Below is a small trained network, with its code and all its weights. Each question gives an input and a class and asks what happens when units are switched off, that is, made to give their printed mean instead of their output.

import numpy as np


def w(rows, s, z=0):
    codes = np.array(rows[::2]) - 128.0
    scale = np.full(codes.shape[1], s)
    scale[-1] = z or s
    return codes * scale


def f(y):
    return y / 2 * (1 + np.tanh(0.7978845608 * (y + 0.044715 * y**3)))


def log_softmax(a):
    a = a - a.max(-1, keepdims=True)
    return a - np.log(np.exp(a).sum(-1, keepdims=True))


def net(x, mask):
    res = np.array(x, float).reshape(1, 8) / 4 @ E
    y = f(res @ A[0][:, :-1].T + A[0][:, -1])
    res = res + np.where(mask, y, B[0][:, -1]) @ B[0][:, :-1]
    return log_softmax(res[-1] @ U[:, :-1].T + U[:, -1])


A, B = {}, {}
E = w([
[161,146,113,80,116,98,245,66],'x0',
[175,92,69,162,195,127,92,91],'x1',
[131,135,150,123,145,95,124,138],'x2',
[93,197,132,138,120,119,68,62],'x3',
[123,143,77,180,84,69,129,161],'x4',
[134,119,127,128,117,123,123,128],'x5',
[120,126,124,132,126,142,136,124],'x6',
[128,121,124,130,115,132,125,122],'x7',
],0.012)
A[0] = w([
[88,234,96,121,102,144,58,8,131],'neuron 1',
[73,185,168,82,93,132,141,206,57],'neuron 2',
[126,69,177,47,156,190,110,82,67],'neuron 3',
[107,50,53,135,144,208,192,186,254],'neuron 4',
[145,178,65,69,137,114,179,105,1],'neuron 5',
[188,121,46,229,175,159,112,31,113],'neuron 6',
[178,108,93,152,255,113,119,145,60],'neuron 7',
[105,166,174,240,213,204,121,224,88],'neuron 8',
[112,149,51,209,85,56,156,165,66],'neuron 9',
[196,206,87,65,160,105,250,73,70],'neuron 10',
],0.0077,0.0064)
B[0] = w([
[171,67,114,167,204,71,213,245,224],'neuron 1',
[166,153,180,186,105,206,181,70,177],'neuron 2',
[146,211,11,102,197,152,137,101,163],'neuron 3',
[90,155,148,136,180,38,161,166,240],'neuron 4',
[182,1,160,147,118,175,124,188,158],'neuron 5',
[67,200,229,107,53,155,174,139,222],'neuron 6',
[120,213,193,214,74,187,135,121,175],'neuron 7',
[71,53,86,143,132,149,102,128,190],'neuron 8',
[212,193,5,34,148,177,120,41,191],'neuron 9',
[80,46,100,138,71,155,10,165,255],'neuron 10',
],0.0087,0.0095)
U = w([
[116,115,159,119,112,80,134,135,254],'0',
[118,110,147,124,107,99,141,158,208],'1',
[209,62,148,172,171,86,219,237,60],'2',
[114,3,103,174,58,203,21,164,2],'3',
[106,183,232,159,2,183,201,104,54],'4',
[178,201,9,37,198,197,101,98,22],'5',
],0.0071,0.0094)

Each question gives the input, the list of numbers given to net, and the class t.
The units are the neurons (one row each of A and B). Each row of codes is followed by its name. A weight is (code - 128) times the scale printed after its matrix; where a second scale follows, it is the last column's (A, B and U).
mask holds one flag per neuron, in row order. A switched-off neuron (its flag False) gives its mean, the last column of its row in B, instead of its output. The means were averaged over made-up inputs and are rounded, as every weight is.
A unit's drop is (log p(t) with every unit on - log p(t) with that unit switched off) / (log p(t) with every unit on - log p(t) with every unit switched off).
The circuit of an input: a set's keep is (log p(t) with only the set's units on - log p(t) with every unit switched off) / (log p(t) with every unit on - log p(t) with every unit switched off). Starting from all 10 units, units are removed one at a time, each time the one whose removal leaves the highest keep (on an exact tie, the one counted first), for as long as the keep stays at least 0.8.
circuit, biggest first: the units of the circuit, biggest drop first
unit that matters most: the unit with the biggest drop
top k neurons: the k neurons with the biggest drops, biggest first
drop of u: that unit's drop, to one decimal
input [-6,7,-2,-3,-7,4,8,-6], class 4: circuit, biggest first	neuron 7; neuron 6
input [-3,2,5,-1,6,2,5,-7], class 5: circuit, biggest first	neuron 9; neuron 1
input [0,-2,-4,-1,-8,-4,-1,0], class 5: circuit, biggest first	neuron 3
input [6,6,-1,-4,8,-8,6,-6], class 0: top 2 neurons	neuron 4; neuron 6
input [-4,-1,-6,-5,4,-6,5,5], class 0: circuit, biggest first	neuron 1; neuron 4
input [-5,-1,-1,5,-1,0,2,6], class 2: top 2 neurons	neuron 1; neuron 10
input [-6,8,7,6,-8,-7,-4,3], class 4: top 3 neurons	neuron 6; neuron 7; neuron 10
input [-7,1,-5,-2,-8,-6,8,-7], class 5: top 2 neurons	neuron 3; neuron 10
input [-1,5,1,6,-2,-1,-2,4], class 2: top 2 neurons	neuron 1; neuron 10
input [-1,6,-5,-2,-3,3,-4,-3], class 4: circuit, biggest first	neuron 6; neuron 7
input [2,-5,-3,1,-8,3,8,-7], class 5: top 2 neurons	neuron 3; neuron 6
input [2,4,0,0,-2,-3,6,-2], class 4: top 2 neurons	neuron 6; neuron 1
input [7,7,-4,4,3,2,2,-2], class 3: top 3 neurons	neuron 10; neuron 5; neuron 4
input [-6,5,-8,2,-2,7,-3,-6], class 1: unit that matters most	neuron 10
input [-5,3,3,-1,8,4,-8,-4], class 5: top 2 neurons	neuron 9; neuron 10
input [6,-6,4,-3,3,-1,7,-2], class 3: top 2 neurons	neuron 10; neuron 6
input [-4,-3,-2,8,-8,1,-2,-1], class 2: top 2 neurons	neuron 1; neuron 9
input [0,-8,3,0,3,-2,-6,-5], class 4: top 2 neurons	neuron 2; neuron 1
input [8,0,5,7,-4,-3,-2,6], class 3: top 2 neurons	neuron 10; neuron 4
input [2,8,-3,8,4,-2,-2,7], class 2: unit that matters most	neuron 1
input [8,3,-7,4,-7,0,2,-4], class 3: drop of neuron 5	0.2
input [-7,2,0,4,-8,-3,-4,8], class 5: drop of neuron 5	0.1
input [-7,-3,0,-4,-8,3,-5,-6], class 5: drop of neuron 1	0.2
